Below is a small trained network, with its code and all its weights. Each question gives an input and a class and asks what happens when units are switched off, that is, made to give their printed mean instead of their output.

import numpy as np


def w(rows, s, z=0):
    codes = np.array(rows[::2]) - 128.0
    scale = np.full(codes.shape[1], s)
    scale[-1] = z or s
    return codes * scale


def norm(h):
    return h / np.sqrt((h * h).mean(-1, keepdims=True) + 1e-5)


def f(y):
    return y / 2 * (1 + np.tanh(0.7978845608 * (y + 0.044715 * y**3)))


def log_softmax(a):
    a = a - a.max(-1, keepdims=True)
    return a - np.log(np.exp(a).sum(-1, keepdims=True))


def net(x, mask):
    res = np.array(x, float).reshape(1, 7) / 4 @ E
    u = 0
    for l in range(3):
        y = f(norm(res) @ A[l][:, :-1].T + A[l][:, -1])
        res = res + np.where(mask[u : u + 5], y, B[l][:, -1]) @ B[l][:, :-1]
        u += 5
    return log_softmax(norm(res)[-1] @ U[:, :-1].T + U[:, -1])


A, B = {}, {}
E = w([
[156,115,96,126,140,157,74],'x0',
[50,156,188,232,86,185,43],'x1',
[201,64,135,138,72,65,133],'x2',
[3,98,167,42,185,184,162],'x3',
[92,103,69,64,157,25,78],'x4',
[170,103,98,100,123,184,149],'x5',
[101,250,29,114,184,99,89],'x6',
],0.0055)
A[0] = w([
[183,148,182,234,90,145,113,74],'L0N1',
[92,116,175,108,134,247,210,41],'L0N2',
[215,9,154,126,75,140,118,49],'L0N3',
[156,161,196,208,83,151,133,40],'L0N4',
[107,6,240,106,115,97,210,2],'L0N5',
],0.012,0.0038)
B[0] = w([
[92,131,50,206,126,132,164,214],'L0N1',
[161,158,182,118,247,196,157,238],'L0N2',
[167,9,111,145,184,127,85,226],'L0N3',
[104,213,98,174,107,120,143,195],'L0N4',
[21,123,145,35,33,83,223,253],'L0N5',
],0.013,0.0074)
A[1] = w([
[175,9,141,136,92,141,42,20],'L1N1',
[175,165,95,72,181,82,98,73],'L1N2',
[59,134,129,131,102,173,22,124],'L1N3',
[13,124,201,164,173,177,33,150],'L1N4',
[155,67,191,87,72,143,103,7],'L1N5',
],0.013,0.0014)
B[1] = w([
[209,36,78,187,182,136,182,189],'L1N1',
[168,165,106,81,102,100,115,255],'L1N2',
[90,101,203,110,60,122,49,183],'L1N3',
[108,91,159,76,85,148,9,252],'L1N4',
[88,157,118,203,87,128,139,164],'L1N5',
],0.012,0.0053)
A[2] = w([
[132,124,184,98,59,112,195,70],'L2N1',
[137,192,156,251,68,136,121,50],'L2N2',
[205,206,90,89,100,81,149,96],'L2N3',
[83,182,186,127,126,127,115,140],'L2N4',
[168,191,211,126,197,194,136,3],'L2N5',
],0.018,0.0027)
B[2] = w([
[89,167,185,138,101,85,153,196],'L2N1',
[16,183,57,157,142,130,56,207],'L2N2',
[195,184,127,116,132,63,133,254],'L2N3',
[203,64,116,152,112,166,117,196],'L2N4',
[187,173,161,106,213,248,138,210],'L2N5',
],0.018,0.0093)
U = w([
[61,119,193,100,79,79,211,178],'0',
[129,114,168,101,65,139,9,8],'1',
[222,218,108,95,128,42,110,116],'2',
[59,195,56,206,140,144,88,203],'3',
[192,38,77,183,151,101,166,102],'4',
[170,190,177,103,202,234,142,193],'5',
],0.013,0.0014)

Each question gives the input, the list of numbers given to net, and the class t.
The units are the neurons (one row each of A and B). Each row of codes is followed by its name. A weight is (code - 128) times the scale printed after its matrix; where a second scale follows, it is the last column's (A, B and U).
mask holds one flag per neuron, layer by layer. A switched-off neuron (its flag False) gives its mean, the last column of its row in B, instead of its output. The means were averaged over made-up inputs and are rounded, as every weight is.
A unit's drop is (log p(t) with every unit on - log p(t) with that unit switched off) / (log p(t) with every unit on - log p(t) with every unit switched off).
The circuit of an input: a set's keep is (log p(t) with only the set's units on - log p(t) with every unit switched off) / (log p(t) with every unit on - log p(t) with every unit switched off). Starting from the 12 units with the biggest drops (on a tie, the unit counted first), units are removed one at a time, each time the one whose removal leaves the highest keep (on an exact tie, the one counted first), for as long as the keep stays at least 0.8.
circuit, biggest first: the units of the circuit, biggest drop first
k most important neurons: the k neurons with the biggest drops, biggest first
k most important neurons of layer l: the k neurons of layer l with the biggest drops, biggest first
drop when u is switched off: that unit's drop, to one decimal
input [-3,3,1,-2,5,-8,-7], class 0: circuit, biggest first : [L0N5]
input [5,1,6,1,6,-3,-5], class 4: 2 most important neurons : [L0N3; L1N1]
input [-5,7,2,-2,2,4,-5], class 3: 2 most important neurons : [L0N4; L0N1]
input [-7,6,-2,-5,7,1,7], class 1: 2 most important neurons of layer 0 : [L0N1; L0N4]
input [4,-7,5,3,-2,2,-3], class 0: 2 most important neurons of layer 2 : [L2N1; L2N4]
input [-5,0,6,-4,-5,-5,-3], class 3: 2 most important neurons : [L0N4; L0N1]
input [-7,-7,-7,-7,-7,-2,2], class 3: 2 most important neurons of layer 0 : [L0N2; L0N5]
input [-1,-2,-3,5,1,-5,5], class 1: 2 most important neurons : [L0N5; L0N2]
input [7,4,3,2,8,6,6], class 1: 2 most important neurons : [L1N3; L0N3]
input [-4,-5,7,-3,-3,0,-1], class 4: 2 most important neurons : [L0N3; L1N1]
input [-3,-3,-4,-4,-1,2,-7], class 0: drop when L0N5 is switched off : 1.1
input [-4,4,-4,-7,3,3,-7], class 3: 2 most important neurons of layer 0 : [L0N4; L0N1]
input [-3,2,1,4,-1,0,6], class 1: drop when L0N5 is switched off : 0.1
input [-7,8,-7,-3,-1,5,-7], class 3: circuit, biggest first : [L2N2]
input [-7,-7,7,-1,-4,-1,-8], class 0: drop when L0N5 is switched off : 3.4
